Below is a small trained network, with its code and all its weights. Each question gives an input and a target symbol and asks what happens when units are switched off, that is, made to give their printed mean instead of their output.

import numpy as np


def w(rows, s, z=0):
    codes = np.array(rows[::2]) - 128.0
    scale = np.full(codes.shape[1], s)
    scale[-1] = z or s
    return codes * scale


def norm(h):
    return h / np.sqrt((h * h).mean(-1, keepdims=True) + 1e-5)


def f(y):
    return np.maximum(y, 0)


def softmax(a):
    e = np.exp(a - a.max(-1, keepdims=True))
    return e / e.sum(-1, keepdims=True)


def log_softmax(a):
    a = a - a.max(-1, keepdims=True)
    return a - np.log(np.exp(a).sum(-1, keepdims=True))


def net(x, mask):
    ids = ['ΨΩβγεζημξτφ'.index(c) for c in x.split()]
    T = len(ids)
    res = E[ids] + P[:T]
    q, k, v = (norm(res) @ M[0].T for M in (Q, K, V))
    z = softmax(np.where(np.tri(T) > 0, q @ k.T / 4**0.5, -1e9)) @ v
    res = res + np.where(mask[0], z, O[0][:, -1]) @ O[0][:, :-1]
    y = f(norm(res) @ A[0][:, :-1].T + A[0][:, -1])
    res = res + np.where(mask[1:13], y, B[0][:, -1]) @ B[0][:, :-1]
    return log_softmax(norm(res)[-1] @ U[:, :-1].T + U[:, -1])


Q, K, V, O, A, B = {}, {}, {}, {}, {}, {}
E = w([
[130,147,84],'Ψ',
[149,131,254],'Ω',
[162,61,175],'β',
[135,119,124],'γ',
[137,142,101],'ε',
[19,188,171],'ζ',
[120,121,60],'η',
[177,72,129],'μ',
[192,15,67],'ξ',
[226,67,84],'τ',
[98,129,58],'φ',
],0.0067)
P = w([
[105,43,254],'0',
[94,107,141],'1',
[206,192,99],'2',
[81,96,137],'3',
[207,196,88],'4',
[77,96,136],'5',
[208,195,79],'6',
[73,101,134],'7',
[211,206,79],'8',
[71,110,127],'9',
[213,205,77],'10',
[70,109,127],'11',
[216,201,83],'12',
[70,110,133],'13',
],0.0031)
Q[0] = w([
[96,111,136],'head 0',
[130,99,118],'head 0',
[145,117,116],'head 0',
[6,45,154],'head 0',
],0.014)
K[0] = w([
[137,103,99],'head 0',
[148,143,132],'head 0',
[141,150,145],'head 0',
[177,35,11],'head 0',
],0.013)
V[0] = w([
[92,60,4],'head 0',
[69,150,180],'head 0',
[196,218,180],'head 0',
[38,190,144],'head 0',
],0.0038)
O[0] = w([
[134,2,98,124],'head 0',
[89,177,158,105],'head 0',
[150,168,191,65],'head 0',
[79,123,222,7],'head 0',
],0.005,0.0013)
A[0] = w([
[55,65,180,131],'neuron 0',
[132,65,76,60],'neuron 1',
[43,125,207,92],'neuron 2',
[21,124,185,43],'neuron 3',
[143,143,81,78],'neuron 4',
[2,112,147,105],'neuron 5',
[145,72,120,4],'neuron 6',
[52,70,114,66],'neuron 7',
[57,213,120,42],'neuron 8',
[54,103,148,87],'neuron 9',
[139,96,173,184],'neuron 10',
[119,92,169,66],'neuron 11',
],0.006,0.0028)
B[0] = w([
[153,223,86,225],'neuron 0',
[219,182,184,241],'neuron 1',
[169,81,54,162],'neuron 2',
[116,234,108,147],'neuron 3',
[100,187,117,164],'neuron 4',
[51,98,180,164],'neuron 5',
[77,247,74,158],'neuron 6',
[43,103,116,202],'neuron 7',
[153,7,240,155],'neuron 8',
[115,103,173,148],'neuron 9',
[58,110,102,251],'neuron 10',
[179,124,170,159],'neuron 11',
],0.012,0.0022)
U = w([
[74,148,139,146],'Ψ',
[159,216,249,129],'Ω',
[186,1,101,185],'β',
[106,220,107,22],'γ',
[83,101,39,114],'ε',
[103,66,231,219],'ζ',
[66,93,89,248],'η',
[136,102,141,4],'μ',
[199,105,140,171],'ξ',
[189,124,142,161],'τ',
[86,158,127,50],'φ',
],0.011,0.0037)

Each question gives the input, a string of symbols that net reads in full, and the target symbol t.
The units are the heads (4 rows each of Q, K, V and O) and the neurons (one row each of A and B). Each row of codes is followed by its name. A weight is (code - 128) times the scale printed after its matrix; where a second scale follows, it is the last column's (O, A, B and U).
mask holds one flag per unit, heads first, then neurons. A switched-off unit (its flag False) gives its mean, the last column of its rows in O or B, instead of its output. The means were averaged over made-up inputs and are rounded, as every weight is.
A unit's drop is (log p(t) with every unit on - log p(t) with that unit switched off) / (log p(t) with every unit on - log p(t) with every unit switched off).
The circuit of an input: a set's keep is (log p(t) with only the set's units on - log p(t) with every unit switched off) / (log p(t) with every unit on - log p(t) with every unit switched off). Starting from the 12 units with the biggest drops (on a tie, the unit counted first), units are removed one at a time, each time the one whose removal leaves the highest keep (on an exact tie, the one counted first), for as long as the keep stays at least 0.8.
units of the circuit, in order: the units of the circuit, biggest drop first
most important unit: the unit with the biggest drop
top k neurons: the k neurons with the biggest drops, biggest first
drop when u is switched off: that unit's drop, to one decimal
input β β Ψ β γ β β Ψ β Ψ Ψ β, target γ: top 2 neurons	(neuron 0; neuron 10)
input Ω β β ξ φ ζ γ, target ζ: top 3 neurons	(neuron 8; neuron 0; neuron 1)
input Ψ η η β ζ φ β Ψ ε Ψ η, target ζ: most important unit	head 0
input φ η β β, target ε: units of the circuit, in order	(neuron 6; neuron 0; head 0)
input Ω ζ β, target ζ: top 2 neurons	(neuron 0; neuron 1)
input Ψ β μ Ψ Ω ξ η η ζ η Ψ Ψ φ, target ζ: top 3 neurons	(neuron 8; neuron 0; neuron 1)
input Ψ β β β Ψ γ β β β ζ μ ξ Ψ, target ζ: units of the circuit, in order	(head 0; neuron 8)
input Ψ β η Ω β Ψ φ, target Ω: top 2 neurons	(neuron 8; neuron 10)
input τ β β Ψ Ψ β β ζ β Ψ μ ε β, target ζ: units of the circuit, in order	(head 0; neuron 1; neuron 0)
input Ω β γ φ μ, target Ω: top 2 neurons	(neuron 2; neuron 0)
input β η Ψ Ψ Ψ Ψ β, target β: top 3 neurons	(neuron 0; neuron 1; neuron 10)
input β β φ η η γ ε β β, target β: top 2 neurons	(neuron 0; neuron 1)
input Ω η η η β β η, target Ω: top 2 neurons	(neuron 8; neuron 10)
input η ξ μ ξ Ψ φ Ω φ Ω γ β Ψ γ, target Ω: top neuron	(neuron 8)
input β β Ω β φ Ω β φ β β ζ, target ζ: drop when neuron 8 is switched off	0.8
input Ω ξ Ω β β β β, target Ω: drop when head 0 is switched off	3.9
input Ω ε β Ψ ε, target Ω: drop when neuron 8 is switched off	0.3
